Here is a tiny trained network, its code and every weight. The questions are about switching its units off for an input and a class, where a switched-off unit gives its printed mean instead of its output.

import numpy as np


def w(rows, s, z=0):
    codes = np.array(rows[::2]) - 128.0
    scale = np.full(codes.shape[1], s)
    scale[-1] = z or s
    return codes * scale


def f(y):
    return np.maximum(y, 0)


def log_softmax(a):
    a = a - a.max(-1, keepdims=True)
    return a - np.log(np.exp(a).sum(-1, keepdims=True))


def net(x, mask):
    res = np.array(x, float).reshape(1, 7) / 4 @ E
    y = f(res @ A[0][:, :-1].T + A[0][:, -1])
    res = res + np.where(mask, y, B[0][:, -1]) @ B[0][:, :-1]
    return log_softmax(res[-1] @ U[:, :-1].T + U[:, -1])


A, B = {}, {}
E = w([
[71,141,155,131,124,52,189,140,207,252,141],'x0',
[145,109,119,104,9,62,110,111,201,44,130],'x1',
[128,126,134,126,132,124,126,133,130,127,134],'x2',
[61,138,163,151,162,185,229,125,192,49,117],'x3',
[143,149,238,131,117,77,158,128,61,104,144],'x4',
[125,89,183,148,249,66,18,114,210,82,114],'x5',
[193,152,234,120,71,234,72,141,190,173,139],'x6',
],0.004)
A[0] = w([
[113,134,78,134,146,83,151,133,107,107,132,40],'neuron 1',
[127,113,159,132,181,105,69,125,170,113,138,29],'neuron 2',
[129,114,161,128,217,90,65,129,177,101,114,48],'neuron 3',
[139,129,114,118,132,178,99,124,89,69,136,51],'neuron 4',
[122,128,118,118,58,89,110,124,159,88,134,50],'neuron 5',
[126,125,90,127,30,184,204,131,71,174,129,3],'neuron 6',
[159,136,168,125,99,175,104,130,150,155,129,42],'neuron 7',
[139,123,115,121,131,168,99,135,88,70,124,60],'neuron 8',
[90,138,157,124,171,202,219,139,190,59,136,73],'neuron 9',
[115,142,129,138,208,178,134,141,77,184,130,70],'neuron 10',
[128,117,12,133,136,188,91,132,193,160,142,106],'neuron 11',
[130,125,111,142,40,79,107,138,192,65,130,76],'neuron 12',
[153,138,198,137,99,201,93,130,181,156,130,67],'neuron 13',
[152,127,237,125,110,72,151,139,46,119,144,144],'neuron 14',
[124,115,158,141,171,114,82,121,164,122,132,54],'neuron 15',
[147,130,113,122,152,179,85,125,89,52,127,80],'neuron 16',
[109,122,52,141,182,43,168,125,94,98,121,55],'neuron 17',
[161,124,111,117,120,92,58,144,89,189,126,103],'neuron 18',
[118,132,134,147,222,182,118,129,86,190,123,61],'neuron 19',
[123,131,164,142,135,93,150,108,97,112,130,111],'neuron 20',
[158,129,100,115,102,80,42,127,71,190,145,67],'neuron 21',
[119,117,64,126,134,153,118,127,173,142,114,235],'neuron 22',
[104,134,132,117,125,94,148,130,158,179,134,35],'neuron 23',
[97,137,156,123,141,67,173,133,204,235,134,55],'neuron 24',
[145,130,170,136,104,181,102,134,156,151,126,36],'neuron 25',
],0.011,0.0049)
B[0] = w([
[107,108,87,91,158,137,107,120,98,132,112,163],'neuron 1',
[137,198,71,129,125,133,162,118,126,128,119,168],'neuron 2',
[123,222,68,135,106,130,172,138,115,133,135,198],'neuron 3',
[167,102,115,189,117,120,122,136,89,144,123,172],'neuron 4',
[190,103,134,74,128,145,161,120,136,121,130,177],'neuron 5',
[137,252,37,136,119,109,160,128,131,116,147,226],'neuron 6',
[89,107,95,99,145,125,97,136,81,137,135,165],'neuron 7',
[162,104,121,182,108,123,111,126,94,150,127,172],'neuron 8',
[88,75,114,178,163,116,156,133,231,155,124,221],'neuron 9',
[177,93,135,51,97,120,156,121,151,96,133,203],'neuron 10',
[135,173,203,134,183,146,117,122,121,127,54,228],'neuron 11',
[187,92,163,42,117,133,165,130,139,133,146,215],'neuron 12',
[66,83,89,72,144,107,93,124,68,113,127,201],'neuron 13',
[108,193,220,129,149,140,84,120,136,118,99,235],'neuron 14',
[136,186,87,125,117,130,152,125,123,129,123,162],'neuron 15',
[166,99,131,202,98,125,106,133,93,141,138,198],'neuron 16',
[66,96,87,67,144,141,73,131,76,142,137,221],'neuron 17',
[86,90,119,163,134,114,153,130,199,124,145,209],'neuron 18',
[196,105,150,39,101,127,156,124,145,124,133,204],'neuron 19',
[119,146,163,123,138,142,99,128,128,139,105,163],'neuron 20',
[91,78,106,173,154,139,181,132,205,134,126,217],'neuron 21',
[90,177,223,135,106,113,86,127,125,115,161,254],'neuron 22',
[172,110,117,176,127,141,120,123,89,135,120,157],'neuron 23',
[194,78,126,225,93,141,90,135,64,116,131,228],'neuron 24',
[92,105,91,93,149,128,100,122,88,137,128,162],'neuron 25',
],0.023,0.0052)
U = w([
[131,250,26,138,109,118,189,129,120,128,136,97],'0',
[46,58,69,56,173,129,51,123,50,142,134,105],'1',
[215,58,134,246,74,138,91,142,68,151,134,107],'2',
[222,74,174,14,92,134,194,111,169,93,156,106],'3',
[62,62,124,191,182,117,186,141,254,157,127,109],'4',
[110,140,166,137,116,119,108,126,127,114,151,249],'5',
[102,190,239,137,170,146,80,110,127,113,51,104],'6',
],0.0056,0.012)

Each question gives the input, the list of numbers given to net, and the class t.
The units are the neurons (one row each of A and B). Each row of codes is followed by its name. A weight is (code - 128) times the scale printed after its matrix; where a second scale follows, it is the last column's (A, B and U).
mask holds one flag per neuron, in row order. A switched-off neuron (its flag False) gives its mean, the last column of its row in B, instead of its output. The means were averaged over made-up inputs and are rounded, as every weight is.
A unit's drop is (log p(t) with every unit on - log p(t) with that unit switched off) / (log p(t) with every unit on - log p(t) with every unit switched off).
The circuit of an input: a set's keep is (log p(t) with only the set's units on - log p(t) with every unit switched off) / (log p(t) with every unit on - log p(t) with every unit switched off). Starting from the 12 units with the biggest drops (on a tie, the unit counted first), units are removed one at a time, each time the one whose removal leaves the highest keep (on an exact tie, the one counted first), for as long as the keep stays at least 0.8.
units of the circuit, in order: the units of the circuit, biggest drop first
most important unit: the unit with the biggest drop
top k neurons: the k neurons with the biggest drops, biggest first
drop when u is switched off: that unit's drop, to one decimal
input [6,-6,6,-7,0,7,-8], class 1: top 2 neurons -> neuron 17; neuron 6
input [7,5,5,6,-7,5,-8], class 1: units of the circuit, in order -> neuron 17
input [1,6,5,-6,3,-5,5], class 3: top 2 neurons -> neuron 12; neuron 5
input [-1,3,3,-2,-5,8,-5], class 0: top 2 neurons -> neuron 3; neuron 2
input [0,4,6,-6,-7,7,2], class 0: top 3 neurons -> neuron 3; neuron 2; neuron 15
input [-8,5,-2,-3,6,3,-6], class 2: top 3 neurons -> neuron 16; neuron 8; neuron 4
input [7,7,3,3,7,-7,-2], class 0: top 2 neurons -> neuron 6; neuron 22
input [1,5,-4,5,0,-2,-1], class 3: top 3 neurons -> neuron 12; neuron 21; neuron 18
input [-6,-3,-4,-7,-2,-2,-5], class 4: top 3 neurons -> neuron 21; neuron 18; neuron 24
input [0,6,-2,-7,-8,-4,8], class 1: top 2 neurons -> neuron 13; neuron 7
input [-4,5,5,7,7,1,-3], class 4: top 3 neurons -> neuron 9; neuron 22; neuron 11
input [-4,1,-6,1,7,5,0], class 6: top 2 neurons -> neuron 14; neuron 6
input [-6,-6,1,7,6,4,-1], class 4: top 2 neurons -> neuron 9; neuron 24
input [-8,4,6,5,2,1,-5], class 2: most important unit -> neuron 16
input [8,-2,2,-8,2,4,-1], class 2: drop when neuron 9 is switched off -> 0.3
input [-3,1,-5,6,0,-2,7], class 1: drop when neuron 13 is switched off -> 0.6
input [8,4,5,-6,3,8,4], class 0: drop when neuron 2 is switched off -> 0.6
